Below are the code and all the weights of a small trained network. Each question names an input and a class and asks about switching units off, where a switched-off unit gives its printed mean instead of its output.

import numpy as np


def w(rows, s, z=0):
    codes = np.array(rows[::2]) - 128.0
    scale = np.full(codes.shape[1], s)
    scale[-1] = z or s
    return codes * scale


def f(y):
    return y / 2 * (1 + np.tanh(0.7978845608 * (y + 0.044715 * y**3)))


def log_softmax(a):
    a = a - a.max(-1, keepdims=True)
    return a - np.log(np.exp(a).sum(-1, keepdims=True))


def net(x, mask):
    res = np.array(x, float).reshape(1, 8) / 4 @ E
    y = f(res @ A[0][:, :-1].T + A[0][:, -1])
    res = res + np.where(mask, y, B[0][:, -1]) @ B[0][:, :-1]
    return log_softmax(res[-1] @ U[:, :-1].T + U[:, -1])


A, B = {}, {}
E = w([
[254,77,145,120,195,204,121,93],'x0',
[211,102,149,197,106,135,163,176],'x1',
[123,234,223,162,152,172,103,209],'x2',
[156,47,138,58,89,151,102,177],'x3',
[192,90,144,56,142,198,133,204],'x4',
[179,185,205,131,59,51,1,151],'x5',
[122,141,166,161,150,111,67,180],'x6',
[126,114,188,64,58,80,202,133],'x7',
],0.008)
A[0] = w([
[179,176,101,227,180,89,79,159,177],'neuron 0',
[123,109,130,70,101,117,119,105,38],'neuron 1',
[162,130,154,140,81,149,80,232,80],'neuron 2',
[135,129,143,128,34,7,46,192,127],'neuron 3',
[138,31,48,156,143,186,178,95,69],'neuron 4',
[105,172,101,203,71,75,189,157,51],'neuron 5',
[151,145,142,129,120,113,79,221,172],'neuron 6',
[115,151,116,167,113,247,138,96,210],'neuron 7',
[66,114,68,143,153,138,105,163,150],'neuron 8',
[116,133,215,131,126,110,139,144,5],'neuron 9',
[163,163,147,233,140,145,85,75,105],'neuron 10',
[9,98,98,150,174,142,106,155,89],'neuron 11',
],0.016,0.003)
B[0] = w([
[215,117,93,102,132,109,83,120,201],'neuron 0',
[184,135,127,165,136,99,102,147,161],'neuron 1',
[130,90,86,153,142,207,129,187,204],'neuron 2',
[164,144,118,131,140,58,142,7,228],'neuron 3',
[231,126,143,107,131,225,130,75,249],'neuron 4',
[33,124,127,131,127,109,157,160,184],'neuron 5',
[153,134,176,80,117,184,106,179,195],'neuron 6',
[137,111,124,136,111,86,92,112,189],'neuron 7',
[134,138,144,125,137,65,121,165,170],'neuron 8',
[142,85,100,158,123,162,142,72,157],'neuron 9',
[184,132,130,124,129,88,135,79,187],'neuron 10',
[84,142,130,150,110,51,119,115,187],'neuron 11',
],0.017,0.019)
U = w([
[160,166,93,137,113,67,101,57,252],'0',
[2,183,132,174,71,88,215,107,14],'1',
[94,129,119,128,130,190,87,226,33],'2',
[184,101,115,126,122,246,135,137,193],'3',
],0.0075,0.0035)

Each question gives the input, the list of numbers given to net, and the class t.
The units are the neurons (one row each of A and B). Each row of codes is followed by its name. A weight is (code - 128) times the scale printed after its matrix; where a second scale follows, it is the last column's (A, B and U).
mask holds one flag per neuron, in row order. A switched-off neuron (its flag False) gives its mean, the last column of its row in B, instead of its output. The means were averaged over made-up inputs and are rounded, as every weight is.
A unit's drop is (log p(t) with every unit on - log p(t) with that unit switched off) / (log p(t) with every unit on - log p(t) with every unit switched off).
The circuit of an input: a set's keep is (log p(t) with only the set's units on - log p(t) with every unit switched off) / (log p(t) with every unit on - log p(t) with every unit switched off). Starting from all 12 units, units are removed one at a time, each time the one whose removal leaves the highest keep (on an exact tie, the one counted first), for as long as the keep stays at least 0.8.
units of the circuit, in order: the units of the circuit, biggest drop first
most important unit: the unit with the biggest drop
k most important neurons: the k neurons with the biggest drops, biggest first
drop of u: that unit's drop, to one decimal
input [4,2,-6,8,-6,3,-4,-5], class 3: units of the circuit, in order -> (neuron 4)
input [5,-8,7,3,-4,4,7,3], class 3: 2 most important neurons -> (neuron 6; neuron 2)
input [-7,7,1,-1,2,4,-6,2], class 1: 3 most important neurons -> (neuron 5; neuron 4; neuron 0)
input [3,-7,8,5,3,-4,0,-1], class 2: units of the circuit, in order -> (neuron 4; neuron 3)
input [-2,0,-1,-3,0,-6,-2,7], class 3: 3 most important neurons -> (neuron 3; neuron 4; neuron 11)
input [0,1,0,6,3,7,1,5], class 3: 2 most important neurons -> (neuron 2; neuron 6)
input [-8,-5,2,1,4,-6,-8,2], class 1: units of the circuit, in order -> (neuron 0; neuron 3; neuron 11)
input [-7,-4,5,-4,-7,7,-7,5], class 1: 2 most important neurons -> (neuron 5; neuron 4)
input [4,6,8,-6,1,-6,-6,-4], class 0: 3 most important neurons -> (neuron 7; neuron 2; neuron 10)
input [1,-8,6,8,-8,-4,1,-2], class 1: 2 most important neurons -> (neuron 4; neuron 0)
input [-4,6,0,4,-6,-2,4,1], class 1: units of the circuit, in order -> (neuron 5; neuron 4)
input [6,-5,-1,-7,-2,-5,-2,1], class 3: 2 most important neurons -> (neuron 4; neuron 3)
input [-7,7,3,2,1,-7,-5,5], class 1: drop of neuron 5 -> 0.4
input [1,-4,2,-1,4,3,0,-4], class 3: drop of neuron 11 -> 0.2
input [1,-7,8,2,-8,-7,3,1], class 1: drop of neuron 4 -> 0.1
input [-8,5,-5,-1,0,-5,2,-4], class 1: most important unit -> neuron 5
